Below is a small trained network, with its code and all its weights. Each question gives an input and a class and asks what happens when units are switched off, that is, made to give their printed mean instead of their output.

import numpy as np


def w(rows, s, z=0):
    codes = np.array(rows[::2]) - 128.0
    scale = np.full(codes.shape[1], s)
    scale[-1] = z or s
    return codes * scale


def norm(h):
    return h / np.sqrt((h * h).mean(-1, keepdims=True) + 1e-5)


def f(y):
    return np.maximum(y, 0)


def log_softmax(a):
    a = a - a.max(-1, keepdims=True)
    return a - np.log(np.exp(a).sum(-1, keepdims=True))


def net(x, mask):
    res = np.array(x, float).reshape(1, 6) / 4 @ E
    u = 0
    for l in range(2):
        y = f(norm(res) @ A[l][:, :-1].T + A[l][:, -1])
        res = res + np.where(mask[u : u + 9], y, B[l][:, -1]) @ B[l][:, :-1]
        u += 9
    return log_softmax(norm(res)[-1] @ U[:, :-1].T + U[:, -1])


A, B = {}, {}
E = w([
[122,109,173],'x0',
[150,99,150],'x1',
[83,125,108],'x2',
[151,185,36],'x3',
[255,199,96],'x4',
[227,168,145],'x5',
],0.0068)
A[0] = w([
[111,61,187,193],'0.n0',
[211,202,218,217],'0.n1',
[11,149,147,254],'0.n2',
[154,43,111,22],'0.n3',
[226,255,38,222],'0.n4',
[220,139,53,211],'0.n5',
[192,111,127,36],'0.n6',
[115,162,182,143],'0.n7',
[2,78,228,232],'0.n8',
],0.0091,0.0017)
B[0] = w([
[105,130,59,179],'0.n0',
[211,68,97,205],'0.n1',
[115,68,216,196],'0.n2',
[105,161,132,136],'0.n3',
[216,130,162,254],'0.n4',
[140,74,152,206],'0.n5',
[191,102,112,154],'0.n6',
[244,106,1,144],'0.n7',
[116,67,182,231],'0.n8',
],0.0059,0.0093)
A[1] = w([
[128,118,148,91],'1.n0',
[129,182,208,5],'1.n1',
[179,157,102,230],'1.n2',
[144,38,72,154],'1.n3',
[24,110,187,247],'1.n4',
[7,254,177,241],'1.n5',
[140,252,135,180],'1.n6',
[252,118,185,184],'1.n7',
[151,74,143,103],'1.n8',
],0.0093,0.0018)
B[1] = w([
[41,97,92,137],'1.n0',
[60,123,188,128],'1.n1',
[255,68,134,183],'1.n2',
[89,245,142,188],'1.n3',
[107,93,158,204],'1.n4',
[194,88,157,144],'1.n5',
[171,131,197,140],'1.n6',
[159,123,111,255],'1.n7',
[115,97,92,177],'1.n8',
],0.0075,0.009)
U = w([
[85,166,77,251],'0',
[160,46,127,250],'1',
[119,193,112,5],'2',
[135,176,147,5],'3',
[153,109,118,236],'4',
[110,77,9,5],'5',
],0.015,0.0018)

Each question gives the input, the list of numbers given to net, and the class t.
The units are the neurons (one row each of A and B). Each row of codes is followed by its name. A weight is (code - 128) times the scale printed after its matrix; where a second scale follows, it is the last column's (A, B and U).
mask holds one flag per neuron, layer by layer. A switched-off neuron (its flag False) gives its mean, the last column of its row in B, instead of its output. The means were averaged over made-up inputs and are rounded, as every weight is.
A unit's drop is (log p(t) with every unit on - log p(t) with that unit switched off) / (log p(t) with every unit on - log p(t) with every unit switched off).
The circuit of an input: a set's keep is (log p(t) with only the set's units on - log p(t) with every unit switched off) / (log p(t) with every unit on - log p(t) with every unit switched off). Starting from the 12 units with the biggest drops (on a tie, the unit counted first), units are removed one at a time, each time the one whose removal leaves the highest keep (on an exact tie, the one counted first), for as long as the keep stays at least 0.8.
circuit, biggest first: the units of the circuit, biggest drop first
k most important neurons: the k neurons with the biggest drops, biggest first
k most important neurons of layer l: the k neurons of layer l with the biggest drops, biggest first
drop when u is switched off: that unit's drop, to one decimal
input [4,3,3,2,-3,-7], class 0: circuit, biggest first	1.n2, 0.n4
input [-2,8,4,4,-1,-3], class 0: circuit, biggest first	1.n2, 1.n3, 0.n4
input [0,2,-5,8,-4,-2], class 0: circuit, biggest first	1.n3, 0.n1, 1.n2
input [2,2,8,0,-6,1], class 0: most important neuron	1.n2
input [-6,0,-6,6,-7,-6], class 0: 2 most important neurons of layer 1	1.n2, 1.n7
input [0,8,-4,0,-8,-3], class 0: 2 most important neurons of layer 1	1.n2, 1.n7
input [-3,3,-4,1,-3,-7], class 0: 2 most important neurons	1.n2, 0.n4
input [-3,8,3,8,-8,3], class 0: 3 most important neurons of layer 1	1.n2, 1.n3, 1.n7
input [1,1,1,-2,-5,-5], class 0: 2 most important neurons	1.n2, 0.n4
input [-8,1,-2,2,-7,-3], class 0: 2 most important neurons of layer 1	1.n2, 1.n7
input [-5,6,-3,3,-7,-4], class 0: drop when 0.n4 is switched off	0.1
